Each row has a class, written as a number after it.
[ -3  25  10  31 -11  20  -5   4   6 -40 -12   0 -30  12 -30  19  36  -9
  -1   3  -2  25   5 -10 -16  12  19   1  -3 -67 -10  -6  12 -31 -12 -20
  -4   6 -12  -9  12] | 6
[-30 -65  -4 -21 -40   8 -22  -6 -16   5  36  68  -6   2  12  41 -11 -29
  30   0  12  23  30  19 -12   9   0 -31 -47 -18  41 -14 -26  -8 -17 -21
 -13  41  24  -7  23] | 0
[-11 -50  23 -17  31 -41 -20  -8  -9 -18 -19 -18 -34  35   9  28  -6  38
   0   7   1  27   4  -2  -8   4  26   7  -9 -31  -6 -10  17  24  19  13
 -18  56  25  19  20] | 9
[  8 -29  23  11  17   3  14   4  18 -64 -33 -20 -13   4   7  17 -19  39
   2   9  18  12  21   2  23  26  22   5  17 -21  -2  17  19 -10 -24  28
   7  20  -9  23 -15] | 1
[  6   3  40   0  28   5   3  12  22 -48  11   6 -32   7  -2  25  -8  37
 -10   8  14  12 -20  19  23  -8 -10 -15   5 -40 -27  48  61  -5   7 -11
  -6  55   6   2  -9] | 0
[-41 -40  23   3   7  -8 -19  -1   3  31   1  13 -83  57  42   2  20 -14
  19  31 -50   4 -74  -6 -29 -25  44 -68 -79  22  47  54 -28  22  -9 -30
 -16  59  33 -32 -18] | 2
[-37  31   4  20 -67  21  -6   4 -39  60  41 -34  56 -12  33 -21 -25 -72
 -38  34  45 -14 -13  14  12 -24  -2  29  20  34 -10  22 -17  -6   5 -16
  17 -16  16  13  -2] | 1
[ 31  10  22 -19  -8  -1 -11  29 -34 -36 -15 -29 -18 -15 -10   3   1  26
 -15  48  15 -11 -16  -4   1  26  14 -22  31  10 -27 -12 -12  -2  13  23
  -1 -31   9   9  24] | 5
[ 22  46  32  -9  -6  33   8  11   4 -63 -25 -13 -11 -45  13  -4 -15  15
 -11  29  17 -15  31  20 -27  24 -12  11   2 -20  -5   4  15 -50  -3  55
   2   3 -17  10   6] | 6
[-16 -28  17  -5  32  -5  -7   0   0 -27 -34  -8 -43  11   4   9 -11  41
   0  11   6  39  -4   0 -15 -10  19 -11   8 -14  -4  14  22   9 -15  -8
  17  27   6   4 -14] | 4
[  2 -39 -18   8   6   3   2  20   4 -40  14  19   0 -12  61  21 -33 -25
  39  18  24 -14  17  55   1  23 -32  33  -6  10  18  24 -62 -57 -33  56
   8  56  11  17 -31] | 3
[-26 -33  -6  -5  35 -10  15  -4  -4 -35 -29 -25 -37   7 -27   5  35  21
   0 -15  14  -2   5  30   2 -24  10   0  14 -43 -23   3  15  -3   8  -9
  -7  24  -7   0  16] | 3
[ 27 -29 -24   2   1 -15  38 -15 -52   9  55   0  26 -23  70  13 -41 -42
  61 -21 -66 -12  34  61 -16 -20 -40 -44 -39  -7  46 -37 -33 -36 -49  13
   4 -20  -3  19   7] | 2
[-72 -47 -29   3  -6 -20  -8 -39 -39   7  23  10  29  30  44  31  -1 -60
  16  20  53  13  33  28   1  -9   2  40 -70  37 -25 -39 -47 -17 -21 -44
  10  48  42  16  21] | 1
[-19 -50  55 -16 -17 -21  64   1 -79  34 -25  28  21 -51  19 -12 -74  29
 -34  11   2  -3  44  22  31 -26  25 -28   0  38  26  11  39  35  -5 -15
  34   8 -19  20  18] | 2
[-31 -46  12  11  42 -25  -2  -5   3 -33 -19 -13 -17  10   3  -2   8  43
 -18 -32   5  19  43   9  22 -10   3  19  -5 -22  10  19  31  15 -25 -32
  -1  18  -3   5   0] | 1
[-17 -50   6  -8  37   0   4  -9 -26 -20 -15 -18 -67  32  16  39 -17  25
  -7   2  29  37  13   4   1  -4   6 -27  18 -26  -7 -15  25 -35  28   1
   2  16   8  15   6] | 7
[-58 -51 -16   0  12  20 -11 -28 -72  30  37 -41  -4   0  84  21  18 -73
 -27  13   8  -4  51  15 -36 -47  40  59 -39   0 -29  -9  12   5  20 -38
  12 -34  37  21   9] | 8
[ -16    2  -31    1   -4   -7  -37  -10  -21   18   45  -24  -17   52
   58   -6   31  -50  -17   18   -9   -9  -28   18  -18  -13  -29   -6
  -39    8    3   29  -28 -102  -36  -77  -17  -35    3    5   76] | 5
[-19  -3  22  -8   7   0   6   2 -18 -52 -32 -24 -28   7 -21  23 -14  28
 -26 -10  29  21  10  10 -17 -13   1   2  -2 -23 -12  18  33  -6  -2 -35
  13  51   7  12  21] | 6
[  2 -30  22 -14  46 -30  24  -7  17 -52 -44 -14 -18  -6  -2  10 -34  66
  13   1  -2  17  23  13 -10  -6  -2 -12  12 -34  13  21  34  21 -26 -15
   4  48 -13   7  -1] | 4
[-35 -22   6 -13  28 -10 -12 -16 -17   3 -19 -32 -46  27 -23  27  14  -3
   5  -1   9   3  -1  40   0  -1  10   7  11 -11  -6  31   6 -31 -17 -10
   5  34  -2  -4 -21] | 2
[-14 -39  18  -1  14  11  17   2  -8 -62 -25 -38 -20  14 -10  10 -13  28
  -7 -13  27  31   0  11  17 -11  19  29 -12 -49 -32   0  41 -19  -8   9
  14  33   3  18  36] | 9
[ 14   2  15 -16 -33  14  -8  -1 -15  -5  14   4  -2  10  31  -9   7 -10
 -22  30  19 -16  17  -1  -8  14 -26   1  17 -17  21 -24   4 -68  -3  29
 -10 -42 -13  27   8] | 5
[ -5 -22  19   4  16 -16  18   5   8 -29 -27 -53 -10  -7  -2   5 -27  18
  -9   7   3  34  -4 -65   5 -14  10   4  -5 -20 -21  30  38   3  12 -13
  19  55   2  -5 -18] | 8
[-27   7  12 -12  -7   1  26  16 -13 -30  22  23 -39 -33  32  46  27 -12
  13  97  41  -9 -30  14  13  10  67  25   3 -34 -52  34  50   5  19  30
 -18  41  12   6 -13] | 0
[-24 -37  27 -11  -4  10  15  16 -16   2  -7   1  -6   7 -10  12 -16  26
 -10   7   2  11  16  23  35  -8   8 -16   4 -31 -12  20  43  -6  12 -14
   5   7 -13  -4   0] | 0
[-24 -15   4 -18  22  -7   3  26 -20 -57 -35  -8 -87  29 -32   3  30  47
 -27   6  -6  27 -14  21  -1 -11  17  20  13 -47  17  -9  36 -43  -3  -8
  -8   1  -7  21  13] | 5
[-17 -46  11  -5  34  -8 -23   8 -13 -26 -33 -23 -58  20  -9 -14  14  52
 -34 -11   9   3  20  15  -8 -24  -5   0 -16 -19   2  21   8  20  24 -34
   3  19   9   4   6] | 3
[-13 -21  11   5  -3  21  29  23 -13 -24 -19  11 -12  -3  -3  -8 -23  38
 -18 -19 -15  42   8  13  23 -15  29  -1   5 -54 -10  24  63 -18   7  -3
   5  11 -17  22  27] | 0
[-25 -27   9   2  33  -3 -22   1 -16 -33 -32 -24 -79  20  32  26  10  27
 -10  14   6  40  20  26  -4 -13   1   5   8 -36  20   7  17 -26   9   3
 -13  25  -5  12 -21] | 7
[-36 -23  -8  -9  11 -24  -5 -11  -1 -27 -50 -17 -32   7 -20  29  -8  14
 -20   7  29  16  -2  18   4   3  12  37  21 -29 -17  -3  15  -4   2  19
  -9  58  -4  28  -8] | 3
[-17 -43   6  -6  24 -25   9  -1   8 -47 -38   7 -47  12 -38  24   5  35
  14  -6 -16  27  27  -6 -30  -7   6 -27  12 -53   7 -21  19  12   7  19
  -7  65   1  21 -29] | 3
[  8 -16   6  -3 -18  14  -7  -8   0 -28   6 -25 -19   4  10 -21  11  -4
 -42 -24   4 -22 -28   1 -22 -20 -13 -21   8 -10  37 -13 -16 -16 -17  35
   0 -43  18   5  24] | 3
[  4   2  25 -15  22 -16 -10   7  -7 -28  -5  11 -82 -29 -24   1  23  29
   7  18  -1   7 -11   2 -13  19  13   5  -8 -27  -9  32  30 -11  20  27
 -11  23  -3   5 -19] | 2
[ -5 -66   3 -10  25 -23  19  -6 -16 -39 -14 -36 -24   1 -15   2  14  23
  -1 -39  18  18  12   2  15 -26 -23 -17  -6 -46   2 -13  23  -9   7  -7
  12  17  -2 -13  12] | 3
[-28 -17 -30 -14 -19 -21 -23 -28 -19  49  55 -26  47  28  49   5  20 -63
  65  39   8 -39  -2  17 -35   5  17   3 -22   7  20 -10 -81 -21 -27  12
  -4  24  44 -33  24] | 9
[-11  38  10  21   4  30  10   1  -8 -27 -28 -22 -20   5 -21  22  17  15
 -28  16  18   7  16  -2 -20   2  44 -13  20 -16 -25  10  27 -27 -22 -34
   8   6 -10  -1  26] | 6
[-20 -54  21 -18  18  -9   6   4 -13 -35 -38 -25   9  26 -19   3 -32  54
  -9 -26  16  23  31  11  15 -14  20   4 -10 -23  -5  12  26  36 -14 -21
  19  51   7   6  30] | 9
[-20 -30 -27   6  46 -21  -6   9 -69 -13  12 -78 -30  -5  46 -56  50 -18
   9  10  15  39 -15  15 -38 -57  21  54   5 -32  -4  20 -32 -36  12 -17
  45 -29  42 -36  40] | 4
[ -7 -37  17 -16  11  -9  -2  -2  -6 -44  -6  -1   2  -9  -3   7 -17  19
  16 -22   0  10   6  29  17   3   0  23 -29 -27 -29  10  22  -3 -12   7
   2  15  -3  22  37] | 9
[-39 -13  11   5   2 -15  14 -25 -51  -5 -27 -30 -29  -8   6  13  -6 -10
  13  27   6  43   0  16   2 -26  19   5 -20 -33 -11 -22  19 -15 -17   2
  19  58   2  -4 -11] | 2
[-29   5   0   4  10  11  -5   0   1 -32 -35  -7 -52  25 -32  22  17  10
 -16   4   7  28   8  -2 -23   6  42  -1  15 -38 -10   0  23   3  19  -2
 -16  10   0  19  -1] | 7
[-13 -24   0  -2  10  47   2  -4 -21  24 -27 -91 -13 -18  41 -13 -30 -26
 -12  -4  18  -3  -4 -13 -43 -34  35  26  24  28  -1 -14 -36 -19  44  59
  11  16  41  -1 -15] | 8
[-15 -18   2  12  10  32  24 -18 -10  -1   0 -18   6 -53  89   0 -53  -6
  -4   1  10  16  15   8   0 -10  30  67   8 -36  -5  -5  61 -40  -3  91
  10  19   7  26 -33] | 0
[  5 -28  23  -9 -18  -9 -12 -21 -19  -9  -7 -23   9  -3  37   6 -46  18
 -51  28  62   4  14 -35   8  12  -3  -4  59  36  -3   7  10 -32 -16  34
  22 -16  13  48   9] | 1
[-22 -56  10   3  31 -15 -22  -9  -8 -28  -2 -19 -26  35  35  17   5  23
  -7 -10   9  34  48   6   1   0   4  -8 -14 -29   8  25  31  -9 -16 -30
   1  27   5  14   4] | 1
[-30 -19 -37  -7  16 -18 -39 -15 -16  16  39 -33  38  -4  44 -24  10 -15
  36  -9 -30 -26  20   4 -42  -6   6  17 -38  11 -12  -6 -48  18 -43  12
  -6 -19  42 -17  35] | 9
[-74 -31 -21  21  -9   6 -19 -41 -44  62  34  15  52  22  87  40 -14 -95
  -5 -26  39 -23  15  67 -32 -36  -4  36 -16  72  20 -20 -86 -18 -45 -31
  -6  47  56  -1  26] | 6
[  1  14  -7  -7  -8   8   0  -2   3  13 -17 -28   1   5  17 -16  17  -8
   7  17  -8  17  -8  -4 -30   0  28 -15  18  -2  30 -12 -18 -33 -23  31
   4 -26  -4 -15  -1] | 4
[-25 -34  33  -6  40  -1 -11 -18   9 -45 -15 -37 -26  22   8  17 -18  33
 -10   4  17   9   2   1 -18 -10  28  -2  -9 -30 -32  45  46   6 -22 -18
   5  61  22   6  39] | 9
[-47 -59 -32 -25   5  -5  10  -8 -46  43   0   7   5  15  84  40 -34 -22
 -27 -20  -1 -13  12  65  29  -4  25  56  18  21  26 -51 -25  -7   1  47
 -36 -26   7  44  21] | 8
[ 10  19  -8  -1 -58  38  26 -12 -40  -2   4 -11  -9 -67  68   5 -39 -46
 -13  53  17  18   5 -26 -25 -24  16  -4 -47  -9 -33 -42  39  11  15  55
 -13  -1  -5  44   8] | 2
[ 10 -22 -26   5  -4 -28 -23 -10 -20   5  47 -32 -15  -2  47 -13  56 -38
   4  19  10 -37 -10  -6 -16 -37 -20  37   4   8  39  45 -70 -48 -16 -61
  -2 -36  18  -2  31] | 8
[-44 -26  12  -1  32  14 -12  10  13 -40  -1  15 -52  24 -24  11  42  31
  -4  -4   3   3  10  26  -4  -7  31  23 -20 -44 -12  42  32   3  -4 -30
  -8  27  18 -10  -6] | 0
[-44 -21   1  -6   7   9  -7   7  -7 -11 -42 -32 -44  23 -22  11  -9  23
 -11  -2  17  49   3 -19  -7 -10  26  26   3 -33 -15 -10  14  -5  37   2
  -3  70  11   6 -13] | 8
[-21 -52  37 -11  31 -21  18  -5 -19 -33  -6   5 -36   1 -13  36 -22  36
 -18  -1  10  26  34   8  -3   2  26  15   4 -51   3  16  68  -4  15 -13
   9  51  18  16  -2] | 0
[-40 -40 -22  -3  29 -18   8 -11 -10 -26 -22 -12 -32   0 -16   2  20  14
  -3  -3  35  12  14   1   8  -4  12  37   3 -42 -39   0  23 -28   5   0
   6  24  -6   6  13] | 3
[-18 -11  19   2  16   3   8  -3  -8 -19  -6  -5 -21 -16  -6  22 -21  46
 -13  -4  -1   9  19  27  13 -15  11  -1   8 -32 -12  35  61  -8 -16 -38
   1  31  -6  16   7] | 0
[ -6  57  22  12 -27  33  -6  -1 -42   7  11  -9  26 -21  40   3 -38 -26
 -41  44  13 -13  20  19 -26   1 -18 -10 -17  48 -37 -18  -9 -44  -6  -1
  18 -23   8  21  28] | 6
[-19  -3  19 -11   9 -10 -11   5   1 -25 -38 -14 -49  30 -19  -2   7  36
 -24  -2   4  43   7 -17 -10 -10   4 -36 -10 -21  33  11  19  -6  14 -24
  -4  31  -4 -12   5] | 7
[-19  -4 -33  -7 -47   5  16  15  14 -34 -21   6 -23  -8 -21  25   1   3
  12 -12 -25  34 -23   4  -1 -27  20  16 -20 -61  25 -24  26  29 -11  17
 -35  34  -4  31 -16] | 0
[-32  -6   7  -3  15  -5 -12   0  -6 -16 -18 -17 -27   8 -33  -1  -7  40
   3  10  10  12  -3   4  -4   5  35  32  18 -37 -30   7  21  -4  -2   9
   6  34  10  11  18] | 9
[-28  28   9   4  43 -22 -10 -12  -9 -12 -16 -18 -81  -7 -22   8  37  20
 -13  12  14  19 -23  18 -14 -16  23  28   5 -14 -14  43  35 -28  -4 -20
  -6  66   4   1 -14] | 2
[-19 -43  -4  -9  27 -26  -3  -1  -9 -43 -21 -24 -47  23 -11  26  33  14
  -3  -8   7  28  -2  11  -3 -19   5 -28  -9 -31  -5   6  15  -8  -8 -20
  -3  44   3  -3  10] | 3
[-15   7  21  -7  26  -7  17   4 -10 -63 -40 -44 -17  17 -34  17  13  30
 -19  -5  23  24  12  -4 -18   0  20 -15  10 -30 -16  17  33 -21 -17 -23
  17  45   4 -20  34] | 6
[-21  -7 -14  -1  29   6  17   3  -1 -26 -11 -49 -12  20   6  21  -7  12
  10   7   8  12   9   0   4  -3  10  10   9 -21 -33   4  10 -32  -1  -4
   3  39   2   2  -1] | 8
[-18 -12  19 -12  18 -34   9  -6 -15 -41 -32 -24   1   4 -59   2 -24  72
 -11 -26   0  21  17   9  13  -1  13  23  18 -24 -12  -4  38   5 -27 -13
  21  34   1  24  25] | 9
[ -6 -24  13  16   6   4  42   9 -41   9  25 -10   4 -19 114 -17 -32  -2
  39  14 -19  17  14  14 -24 -42   6 -51  -3  -6  39  11   4  -7  11  38
   5  34  17   0 -18] | 7
[ 25 -13  -9  17   6  27 -30 -19   0 -27  33 -79 -29  -7  78  25  26 -90
   4  -1  29   4 -51 -31 -58 -30  11   0  31  -4 -17  21 -24 -12  19  66
 -11 -17  56  10 -25] | 7
[-17  20 -14 -27 -44 -30 -13   0 -12 -31 -12  47  14 -10   5   2  -2 -14
  19  33  55  23 -25  10  -7   9   1  36  24 -32   9  -7 -27   0  -3  22
 -29  94   9  23  31] | 5
[  4  -4  30   6 -27  34  11  -6 -20 -10  15  12  21 -35  40 -12   7 -44
   3   4  22  -3  43  22 -27   5  -9 -10 -14  21  -2   5 -22 -41 -18  53
  -3   6   3  10   4] | 2
[-38 -40   5  -2  13  18  21   3  -8  -1 -13   4 -18  45 -55  24  -4  40
 -14 -30   5  21  30   4  -5  -6  46 -21  10 -24   5  -6  35  -3   3 -33
  12  27  19   3   1] | 0
[  3  10  24   6   7 -12  -6   2 -12 -52 -18   7 -48 -16 -41   6   1  23
 -18  17  16  31  -8 -15   2   7  -1  24  -9 -44 -16 -16  34 -24   9 -29
   2  30  -3  15  20] | 5
[ -9 -18  26   3   6  -2 -13  15  -5 -16 -40  -5 -40  14 -24   0   2  26
  -5  19  -4  10   3   8   6  24  15  25  11 -33   0  12   6 -35  12  -9
  -6  14 -18  14  -5] | 5
[ -5  -9  28 -43  -1 -16  -8  -2  -7  39  -7  13 -34  15  19  46 -33  13
 -16  65  22   5 -10 -38  35  25  12 -57  61 -11  -1 -13  59  16  39  61
  -2 -18 -22   2 -73] | 7
[ -3   0  14  -7   7  11  11  -5 -14 -43 -21 -23 -26  10   5  18 -18   8
 -33  -9  15  32  26   6 -17  -5  14 -15   5 -36   9   6  48 -15  10  -5
   0   5  -6  24  23] | 7
[ -69  -94  -37   -8  -20  -15   -6  -39  -12   13   26  -29   49   53
   77   50  -13 -100   -6    1   13  -13   40  -16  -29  -19    2   36
  -40    8    8    0  -41    1  -47  -35  -13   14   33   17   16] | 8
[-24 -17   1 -15  26 -14   3   4  -2  -4 -23 -28 -39   6 -16  -4  26  39
   3 -15  30  42 -16   8   9 -11  11   3  16 -24 -17  23  38 -23   9 -19
   1  21 -12 -16   9] | 4
